(in the rows, 128 means zero)
Each row is followed by its class number. Each block has new classes, again numbered from 0 up, in any order.
[111 144 131 127 114 121 109 130 133 133 112 126 128 133 126 120 120 122
 121 129 116 134 118 154 107 126 126 121 134 137 126 130 126 135 128]	9
[139 153 166 109  92  72 139 154 132 184 117 115 138 114  96  91 131 127
 125 108  89 141  79 137 113 109 131  99 115 117  99 101 153 149 116]	5
[136 115  95 150 151 154 135 103 125  81 146 129 112 133 145 164 113 115
 136 130 153 118 182 131 140 135 123 142 149 144 143 152 116  97 148]	9
[149 107 111 127 138 130 153 119 121 113 144 132 118 125 138 146 114 120
 137 128 145 124 162 116 141 117 131 140 141 136 132 135 124 108 149]	6
[113 152 123 121 125 122 115 148 143 125 116 119 145 127 120 118 118 128
 126 110 110 137  93 164 106 124 129 126 142 137 129 123 143 130 128]	8
[139 123 129 120 141 134 124 127 129 121 130 121 135 124 134 135 122 116
 129 114 132 124 126 133 118 132 132 123 128 135 140 131 136 115 127]	6
[138  82  50 152 190 196 141  86 116  33 154 143 102 137 168 214  96 121
 144 150 200 103 222 110 175 140 108 172 171 157 169 188  95  75 165]	2
[131 142 198 124  73  65 114 141 127 202 133 117 150 119 104  62 156 116
 129 125  83 133  80 140 102 134 134  85  86 104 100  91 150 170 105]	9
[173  88  80 137 176 172 155 108 118  51 159 127  87 134 164 190 119 131
 151 138 187 100 210  80 170 137 123 158 146 146 167 159 113  81 142]	2
[133 125 120 128 131 144 134 120 126 117 125 127 127 128 140 125 145 130
 128 128 142 127 131 123 131 126 127 122 125 122 134 132 119 118 120]	1
[115 126 104 137 152 157 114 127 142  91 135 134 140 137 140 143 120 124
 132 120 130 123 135 155 119 141 131 141 148 139 149 146 135 120 139]	8
[146 143 151 118 112  83 127 144 123 156 124 114 130 120 113 113 122 125
 128 111 108 132 114 130 102 115 124 115 118 126 119 116 148 144 123]	11
[145 138 175 128  94 105 124 129 132 178 130 113 138 119 115  82 169 122
 125 119 104 131 106 129 116 133 130  94  89 108 115 100 135 143 106]	1
[127 130 105 116 132 149 128 129 130  99 131 119 106 124 138 138 129 137
 125 128 143 129 136 112 135 126 125 137 145 137 139 133 132 123 129]	0
[121 142 148 113 106 116 125 130 136 174 116 127 142 114 117  94 137 118
 115 118 111 138  88 138 115 116 129 120 110 116 106 109 117 142 120]	6
[146 137 162 119  96  79 142 149 121 171 127 118 131 122 104 101 125 125
 130 116 103 133 108 124 119 110 131 112 111 120  97 109 146 156 120]	5
[103 184 205 104  58  54  99 169 142 231  99 115 165 111  87  34 155 121
 105 108  55 149  25 172  77 118 125  79  80  95  77  72 153 189  93]	7
[134  96  82 145 161 164 142  94 119  66 154 139 111 141 153 170 127 126
 142 146 165 106 179 115 164 127 132 149 155 132 159 148 116  89 147]	9
[115 152 135 125 135 113 126 142 145 142 115 115 149 136 119 126 112 122
 130 112 106 129 105 160 109 135 132 117 140 138 131 118 136 118 128]	2
[134 139 159 126 111 121 114 132 139 153 126 115 146 123 118  96 150 114
 120 101  99 132 101 150 106 141 135 106 104 115 112 113 137 154 121]	5
[124 126 166 129 116 106 119 133 129 149 125 123 137 122 112 104 137 132
 131 137 121 128 124 125 113 137 123 121 120 122 121 119 145 152 120]	9
[145 119 111 128 139 140 138 133 129 109 139 118 117 131 133 147 121 125
 130 124 143 120 151 115 141 127 131 133 128 141 148 134 134 112 138]	4
[154 107 100 126 139 156 130 108 121  90 146 124 104 118 141 144 128 127
 129 122 152 116 163 101 148 124 127 143 126 127 145 142 115 125 132]	11
[132 145 174 116  98  62 130 154 126 195 125 126 141 119  99  94 119 119
 126 120  92 137  92 143 104 114 134 103 112 124 106  96 160 147 122]	6
[109 167 202 116  64  56  96 154 136 221 113 121 157 119  91  46 155 116
 113 125  69 146  49 159  85 125 130  82  81 108  95  78 152 183  97]	9
[132 151 168 118 100 102 114 148 137 168 116 108 141 125 108  93 138 123
 124 107  93 137  88 147  95 127 132 104 106 123 104 110 146 154 113]	5
[112 123  99 131 133 155 111 127 129 101 135 125 125 124 140 142 117 121
 124 138 151 124 146 133 140 133 114 137 143 140 145 137 125 125 136]	0
[121  98  65 140 158 173 134  96 119  63 139 135 108 129 158 177 110 129
 133 142 173 115 190 116 158 128 118 159 159 145 154 166  98  92 146]	7
[144 123 114 124 136 123 142 124 129 116 138 117 122 127 128 141 120 122
 131 124 132 123 151 130 135 120 137 135 146 128 126 128 125 108 151]	3
[150  88  47 145 183 195 163  85 128  37 158 138 100 139 168 193 124 127
 141 138 189 106 209  91 185 121 134 166 163 140 158 168  87  61 154]	10
[138 108  97 146 155 155 123 113 130  79 151 137 122 143 144 161 112 123
 138 146 154 115 179 119 141 137 124 147 142 142 139 154 119 117 145]	10
[125 150 152 121 103 114 113 137 140 153 120 119 134 124 117  96 144 123
 116 122 109 137 100 136 114 123 129 110 108 119 106 116 125 146 115]	10
[141  80  31 145 202 206 163  91 122  18 154 143  95 140 174 219  95 135
 148 144 206 104 226  90 187 132 123 186 185 153 177 182  91  63 165]	2
[120 157 158 116 107  99 107 155 138 159 119 111 140 130 119  97 136 124
 125 122  98 137  87 152  99 125 135 108 118 119 122 105 145 137 118]	3
[128 124 127 126 123 140 128 122 133 122 138 124 130 126 134 114 152 124
 128 119 124 124 127 130 126 126 137 125 120 124 132 127 128 121 121]	8
[139 139 152 112 110 102 130 147 127 144 131 106 124 121 124 106 139 137
 139 112 112 130 111 129 112 129 139 110 115 120 124 109 158 130 115]	7
[109 172 147 125  95  87 118 150 140 170 122 106 158 129 115  81 140 118
 121 114  82 137  71 169 106 117 139  99 113 110 114  85 142 135 108]	7
[151 104 103 137 152 129 152 115 132  90 150 133 116 141 136 162 116 122
 142 132 139 117 180 112 151 128 136 130 150 149 145 145 127  91 146]	10
[124 136 122 129 121 131 115 127 130 120 128 116 128 120 127 129 120 117
 119 117 127 130 129 143 125 129 124 121 124 134 128 129 132 140 130]	5
[132 148 159 113  96  79 129 148 134 181 126 120 143 118 110  88 123 114
 120 113  90 136 101 147 101 113 142 105 117 119 105  97 145 148 128]	6
[124 130 107 135 120 135 135 132 128 114 139 130 125 137 137 122 132 122
 128 134 124 124 134 126 142 119 128 128 139 125 126 120 123 121 128]	0
[121 148 116 120 135 134 116 135 139 122 114 115 141 132 129 132 114 123
 124 113 117 132 111 154 109 135 133 126 142 131 132 131 125 127 129]	2
[115 157 186 122  78  79 102 147 128 198 119 129 147 124 108  72 150 128
 116 126  86 140  69 146  98 129 119 101  84 105  97 100 145 177 103]	7
[145 129 131 124 126 106 144 125 123 148 128 123 119 117 114 128 124 124
 125 118 124 131 136 115 132 109 124 129 129 123 122 126 125 123 131]	11
[132 135 151 121  96 111 129 132 126 156 124 126 138 128 120  91 156 126
 123 120 103 133  89 129 127 115 134 110 105 103 106 106 129 152 113]	5
[131 127 130 122 130 141 126 132 139 126 127 121 135 129 129 123 137 124
 126 119 127 130 131 128 118 137 123 128 134 135 131 127 130 130 132]	0
[ 97 146 151 117  88 106 112 134 131 174 109 137 144 125 112  83 149 128
 106 141  98 137  73 143 122 117 127 106 109 113 113 106 123 164 115]	4
[133 117  92 135 139 158 141 113 125  98 141 125 118 132 151 145 134 123
 126 125 151 120 161 110 145 122 128 144 144 129 137 142 108 106 136]	0
[134 104  90 135 144 162 148 114 127  82 152 139 123 131 146 147 126 126
 138 127 149 113 158 121 155 122 131 148 147 126 136 151 121 106 143]	8
[116 148 166 122  89  94 110 147 136 174 120 135 142 134 113  80 149 126
 122 135  97 139  85 141 115 120 133 104 101 118 109 104 132 157 112]	10
[134 123 112 126 139 145 122 120 132  91 136 130 113 134 139 142 125 131
 128 129 139 121 143 121 136 135 136 133 131 137 138 141 127 129 130]	10
[114 118  83 137 147 168 139 110 125  92 127 133 122 138 149 151 129 129
 123 138 152 119 146 121 157 120 132 140 148 134 153 145 101  97 135]	4
[126 146 172 122  96 101 104 138 133 178 117 113 133 118 111  92 149 120
 117 124 104 137 100 146 104 134 125  95  97 122 119 111 142 154 111]	1
[147 126 147 123 117 119 124 127 123 134 134 119 120 127 129 118 148 127
 128 114 120 120 124 120 124 126 138 116 111 122 132 122 141 143 117]	5
[121 102  81 138 168 173 124 101 122  56 140 134 117 141 155 176 112 132
 134 151 171 110 172 121 148 133 121 161 159 140 153 158 110 107 150]	3
[127 147 199 121  90  75 109 151 133 197 117 116 138 128 103  83 146 128
 125 130  87 135  93 142  86 136 126  91  90 121 105 103 162 169 106]	1
[150 110 110 142 156 146 149 111 123 106 145 121 122 135 140 147 136 119
 139 127 143 110 170 108 148 122 136 134 135 124 150 137 119  86 125]	11
[108 119  89 140 137 161 121 103 127  95 128 139 120 134 147 151 121 125
 121 141 144 122 155 142 142 128 126 132 146 135 145 145 107 115 138]	1
[144  93  97 139 151 157 142  97 112  91 154 135 106 131 147 158 130 126
 139 139 159 111 170  95 167 121 127 144 135 123 148 147 109 101 135]	11
[142 130 164 108  97 115 114 131 125 155 127 118 121 115 119 100 146 131
 122 105 110 131 100 121 111 131 134 107  97 119 112 117 141 167 114]	5
[139  74  28 152 198 215 157  75 115   4 158 136  88 143 177 226 105 128
 144 138 203 100 229  96 193 127 129 176 183 154 181 187  95  58 162]	5
[146  83  73 145 165 156 167  88 121  66 157 139 103 138 148 177 114 129
 144 144 171 107 209  97 171 123 135 162 164 146 151 158 109  83 159]	9
[134 160 189 102  81  78 109 155 138 194 119 103 141 116 105  62 160 129
 119 107  81 136  70 140  87 127 140  94  85 108 104  89 156 167  99]	7
[134 109  95 143 168 163 132 107 128  82 138 135 125 140 143 166 110 126
 139 128 148 109 171 128 137 132 127 154 152 137 154 154 119 108 142]	11
[127 158 154 117 104 104 107 152 139 156 123 103 152 123 117  96 133 117
 120 109 102 135  89 157  95 135 124 105 118 131 118 107 152 153 122]	0
[125 155 153 121  95 101 119 153 135 162 120 110 143 126 119  91 139 119
 125 114  96 135  91 145 102 124 124 105 119 124 111 106 141 143 111]	0
[101 160 188 123  95  77 108 160 134 201 104 134 154 134  94  77 125 133
 125 129  76 139  68 155  87 120 124 109 109 113  98 104 155 173 106]	11
[131 101  69 144 183 191 133  92 130  44 144 136 117 143 161 190 116 126
 134 136 171 112 184 123 151 140 121 165 165 139 157 162 102  87 160]	3
[108 120 100 134 148 156 122 116 127  97 129 146 126 145 146 152 125 133
 126 147 150 123 131 129 144 124 121 151 141 125 139 138 112 115 141]	3
[117 146 152 125 121 124 102 138 147 157 114 118 146 125 114 103 134 123
 120 112 102 134 100 151  96 134 121 124 113 121 121 117 133 151 123]	11
[111 179 181 107  69  85  96 158 143 208  99 109 161 118 102  51 157 122
 105 104  73 149  35 170  79 120 133  85  85  99  94  80 141 179  98]	1
[134  96  78 144 172 167 152  96 125  67 149 141 112 141 152 174 115 128
 141 146 173 109 194 107 155 126 129 162 163 140 150 160 108  90 152]	9
[133 116  99 137 146 140 136 105 125  83 147 122 110 138 144 150 124 122
 133 131 140 115 168 122 137 133 148 137 144 141 153 136 126 111 134]	9
[127 157 194 109  61  72 110 159 131 209 116 117 154 115 101  50 158 117
 112 111  71 135  49 150  97 123 132  78  75 102  93  84 148 186 102]	4
[134 133 126 128 141 130 131 131 128 108 127 123 133 136 131 137 119 129
 135 125 131 127 130 137 116 129 123 132 142 132 123 129 130 116 138]	3
[111 165 205 110  71  63 100 172 135 214 108 116 151 116  87  61 143 132
 116 132  78 148  53 142  85 128 107  90  95 115  86  88 168 188 100]	0
[138  98  83 136 157 163 142 112 120  65 152 127 112 129 147 164 110 128
 138 142 168 105 174 108 154 134 124 151 144 144 145 153 122 117 146]	4
[120 152 169 105  93 103 120 145 141 192 108 121 145 120 111  72 157 128
 119 120  97 138  70 135 110 122 132 105 100 107 105  97 121 150 104]	2
[125 142 137 122 122 129 111 129 134 118 115 124 134 131 124 124 127 133
 123 129 115 132 111 148 103 136 120 129 130 126 116 122 132 147 131]	3

Next block: new classes, numbered from 0 again.
[154  88 139 107 135 135 109 107  91 133 137 125 169 143 137 143 125  97
 198 132 156 140 122 111 164 148 145 111 137 106 174 126 133 101 164]	2
[126 161 102 115 195 117 119 107 115  89 120 137 154  98 151 163 152 121
 111 111 134  97 182  43 123 167 125 140 106 142 117  25 100 107 110]	6
[173  74 134 165 147 108 100 139 134 146  99 162 119 140 127 128 127  89
 155 175 128 162 124 114 140 117 139 109  84 129 118 146 111  98 224]	3
[191 162 130  99 155 127 128  90  77 126 128  85 159 240 118 113 133 131
 191 146 149 108 104 114 131  88 185 123 143 102 144 167 119  88 200]	7
[114 106 173 100 138 161 135 169 116 124 137 103 158  99 107 125 147 104
 105  82 129 133 142  67 191  89 144 127  58 155 153  57 116 100  94]	5
[142 161 117 146 144  85 111  90 115 128 110  62 165 155 139 137 136 110
  75  87 111  97 118  76 146 102  76 128  92 143 131  99  63 126 147]	0
[144 154 115  79 114 135 136 122  95 144 120 130 113 108 176 160 103 164
 149 114 135  89 159 102 166 139  97 145 109 101 157 119 169 159 106]	2
[137 133 126 115 134  99 114  96 113 139  67 114 164 141  82 121 123 124
 157 124 114 116 153 130 140  71 208 132 160 118 114 146 123  97 157]	5
[109  85  88 160 143 182 144 152 128 142 115 166 170  88 123 148 123 114
  91 106 128 114 151 123 129 128 108 107  56 157 159  57 119 107 100]	1
[138 124 140  87 164 115 149 128 102 116 151  82 143 167 127 148 177  93
 128  66 126 105 137 101 181 104 104 142  76 141 134  90  58 122 162]	3
[109 137 138 146 164  90 138 162 135 144 158 195 127 173 160 136 147 129
 188 152 141 125 151 143  66 145  26 106 142 214 103 173 168 154 150]	5
[171 231 105  78 158  86 152 111 134 101 114 101 129 131  76 145 151 123
 126 112 149 111 165  64 155 169 136 145  78 152 151  33  63 102 153]	0
[116 160 130 122 151 110 137 120 134 132 123 119 137 177 144 146 164 143
  97  83 118 124 182  74 130 166  82 152 118 159 127  73  81 135 138]	0
[105 155 144 103 151 159 165 130 115 121 144 145 142 119 140 176 161 137
 130 112 136 114 179  94 139 155 162 173 126  94 141  53  82 114 100]	3
[135  73 190 180 133 147 113 123 109 147 132 171 152 103 150 124 101  83
 152 164 124 174  93 149  79 133 140 136 164 101 128 185 190  86 140]	4
[ 99 129 140  91 115 110 130 167 110 119 122 171 120  62 161 164 157 169
 155 156 128  86 166  89 167 108  89 119  52 177 117  66 179 160  82]	3
[130 146 125 155  90  79 134 127 101 142  67  85 108 143 142 150 170 170
 123  99 119 115 188  81 125  96 100 159 115 138 113  95 123 142  86]	0
[189  96 182 134 133 111  95  69 123  96  76  74 166 209 103 123 150 131
 142 116 107 112 124  88 125  87 152 120 127 148 134 106  77  91 196]	4
[149 183 102 103 128 149 140 100 121 106  58 104 137 165 126 146 118 164
  85 149 113 127 161 103  94 177  93 153 121 155 128  41 154  93  94]	5
[144 176 124  96 172 140 148 121 116 113  76 116 180 158 133 159 157 132
 108 128 125  85 170 105 115 141 107 162 107 151 152  21 138  78 122]	4
[127 103 187 138 171 197 125 109  92 140  79 115 175 160 138 125 175 134
 162 169 131 147 145  92 132 138 162 126 145 116 114 117 128  30 151]	6
[115 157 107 133 154 106 133 110  91 127 113 145 153 157 175 154 130  77
 106 148 120 153 147  69  81 177  72 163 132 147 107  52 120 132 115]	7
[142 175  81  84 118 155 147 107 114 119  89 138 138 101 165 122  95 196
 156 146 131  82 140 117 123 138 153  82 109 161 169  74 228 158  67]	6
[146 162 114 139 128 164 122 120 132 161  43  93 140 201 118 108 100 164
 133 164 118 100 135 106 110  96 107 101 137 132 116 121 117  86 170]	6
[121  99 118 120 114 107 141 119  79 121 152 142 132  84 120 185 159 133
  65  85 121 157 146 101 160 155 109 169  44 125 126 102 122 120 100]	1
[152  91 218  91  75 204 111  96 107 128  87  83 110 127 115 117  83 107
  93 146 129 159 104 103 158 125 101 135 122 123 134  88  93 110 129]	2
[ 92 169 153 133 135 160 162 138 138 122 124 111 129 127  88 109 141 121
 135  94 102 123 138  90 104 134  97 132 130 151  98  87  83 111  86]	0
[149 124 141 133  78 151 141 107 120 155  64  71 128 115 112 141  57 109
  60  54 102 153 146  50 168 191  59 201  87 104 149  56  77  77 124]	1
[142  97 205  90 137 165 132 136 106 134 100 129 148 155  67 114 146 139
 113  92 146 130 163 129 170  60 195 176 100 149 128 128 100  65 159]	3
[145 165  72  44 142 149 134 119 112 109 139 100 141 162 141 139 126 170
 163 118 137  40 168 114 171 107 140  79 100 163 150  78 173 150 133]	7
[173  97 139 121  92 130 117  80 123  93  95 114 130 153  79  96  99 143
 225 152 107 127  72 137 129 100 209 103 143 104 136 172 113 121 147]	3
[137 193 120 138 171 128 157 109  99 144  62 140 156  94 181 148 130 104
  62 141 118 111 173  78  97 137  75 132  72 183 124  32 142 126 101]	1
[162 139  95 119 184 135 153 106 117 135 111 152 153 137 116 150 152 148
  53  61 115 156 170 124 131 159 137 164  74 121 161 101 115  82 158]	3
[150 100 153 114 123 163 126 149 116 141  90 144 161 182  96 130 110 124
 180 143 122 115 128 144 115  97 105 123 113 141 152 152 155  97 140]	0
[123 152 103 147  89  65 138 157 119 124 106 118  96  91 162 141 145 164
 153 117 126 107 154  66 146 142  78 134  82 152 128  63 153 171  76]	1
[150 114 118 111 169 179 143 100 136 133  83 104 143 125 143 141 139 129
  76  97 102 105 169 129 171 133 161 138  91 120 145  73 111  97 153]	5
[146 122 172  84 110 138 136 150 140 106 100  93  96 152  59  93 125 117
 175 106 136 116 123 125 146  97  83 135 119 169 118 109  69 109 142]	3
[114 125 153 129 165 135 117 102 119  99 115 105 153 127 128 123 150 127
 115  87 106 120 135  80 112 133  96 123 142 143 106  88  98 108 109]	6
[114 119 123 156 188 156 116 142 139 131 134 135 134 116 170 147 120  70
  50 129 121 140 136 119 105 174  45 144 122 136 105 106 116 101 135]	6
[122 123 105 126 139 165 163 157 168 146 118 147 100 150 111 123 114 111
 109  89 109 134 134 105 135 141 107 143  87 119 145  89  31 157 142]	6
[ 94 103 149 117  84 152 157 164 107 136 120  89  87  96 125 114 137  97
 168 126 170 111 163 121 187 134 149 179 122 162 101  93 115 115  81]	1
[138 101 158 151 143 118 121 140 114 142 136 190 138 165 118 121  91 120
 192 141 151 118 100 143  94 146  72 163 142 131 115 160 136  92 189]	1
[140  59 175 120 126 163 112  82 106 123 107 103 147 163  83  93 125 123
 134  89 120 142  83 145 136  80 140 122 139 113 127 144  57  89 177]	3
[104 177 150  93 147 129 145 136 102 131  98  91 116 140 155 146 139  96
 114 123 148 133 185  89 112 191  29 184 165 168  95  86 127  98  88]	6
[153 164 127 105 189 130 148 138 100 108 151 154 150 140 114 142 143 103
 172 107 117 126 161  54 109 152  89 138  79 157 121 133 125  95 127]	7
[157 149  99 132  75 161 185 144 138 143 132  95  99 115  98 103 103 192
 187  79 138  87 129 133 175 111 199 110  88 114 180 131 146 136 101]	1
[157 183 121 123 115 143 158 140 144 138  39 111  86  94  98 114  96 179
  93  62 120  85 168 115  99 121   4 177  96 145 148  72 105 116  76]	0
[129  97 165 112 123 131 139  94 112 124 122 159 140  64 158 174 138 130
  85  92 124 143 156  70 166 154 133 176  64 123 171  58  63 156  96]	5
[131 137 102  92 177 120 135 123  93 136 101 119 182 166 155 166 148  90
  43 107 122 126 139 131 134 125  81 148  83 152 148  60 138 120 136]	6
[124 128 140  85 153 140 131 150 102 113 147 136 182 136 112 143 128  84
 153  96 134 130 144  64 134 141  78 126  97 160 164  60 118 108 104]	7
[136 130 164 151 172 124 105 124 120 137 121 117 169 174 134  96 140 127
 114 123 139 130  95 128 106  82 101 104 148 148 136 166 116 105 159]	6
[105 162 105 102  68 177 177 127 103 140 135 100  94  95 108 136  92 166
  72  93 119 119 105 149 128 118 124 138 112  80 138  86 132 152  56]	1
[165  63 147  89 138 129  95  76  88 124  92 123 167 187 111 125 111  70
 161 139 130 141 100 146 137 120 127 128 131 135 144 149 106 104 194]	0
[113 163 104 109 122 120 139 161 104 145 119 140  95 116 109 127 118 151
 147 119 151  89 174  94 144 101 139 161  93 143  88  97 152 111 123]	0
[134 104 109 121  99 100 151 137  80 108 177 131 129  92 124 165 150 118
 179 117 175  97 156 105 175 125 158 166  47 194 125 112 151 126  92]	7
[148 164 166  72  88 157 142 121 111 108 106 121 103  89 151 137 128 218
 137 139 133 117 146  56 167 135 145 134  78 123 176  72 145 155  55]	5
[ 62 146 149 159  70 112 140 141  80 159 124 121 104  45 199 141 147 160
 176 156 142 121 166  52 157 134 116 129 124 154  77  85 195 150  46]	2
[123 118 142 142 119 182 133 121 101 164  96 123 106  71 168 113 125 158
 121 138 117 115 148  81 159  89 145 121  94  99 117 129 128 124 109]	7
[120 173 134  94 103 142 154 118  51 129  97 139 105  92 147 137 111 165
 134 131 164 108 169  75 115 114 154 193 118 115 118  96 143 131  41]	1
[141 178  75 128 132 113 128 105 113 130  99 117 145 194 147 158 116 115
  95 179 167 100 145 140  99 153 114 162 131 157 130  70 114 121 142]	0
[118 152  90 102  95 139 153 129 138 151  80 144 116  88 118 128 120 187
 185 136 137  77 166 109 148 118 150 105 109 137 154  60 132 138 117]	4
[ 50 111  88  87 108 153 140 170  82 167 118 133 130 115 134 135 149 150
 208 132 156  82 188  87 165  77 100  97 103 178 102 118 121 138  79]	5
[147  96 143 108 130 142 117  89 122 116  99 117 129 136 108 112 105 147
 149 121 113  88 110 148 146 106 112 128 110 157 104 147 130 104 165]	5
[148  97 137 193 114 106 125 101 127 137  92 135 155 163 125 144 130 111
 139 133 140 133 156 120 104  95 182 153 129 155 130 131  69 120 147]	3
[114 162 147 141 146 105 155  76  99 139  68 147 144  92 156 154 157 113
  44 133 128 156 173 122 113 191 110 211 123 161 104  64 107 107 110]	1
[149 181 134 115 156 108 141 124 112  86 133 132 144  86 169 119 129 112
 202 132 150  89 143  92 105 145 133 120 130 175 164 102 182 157  44]	0
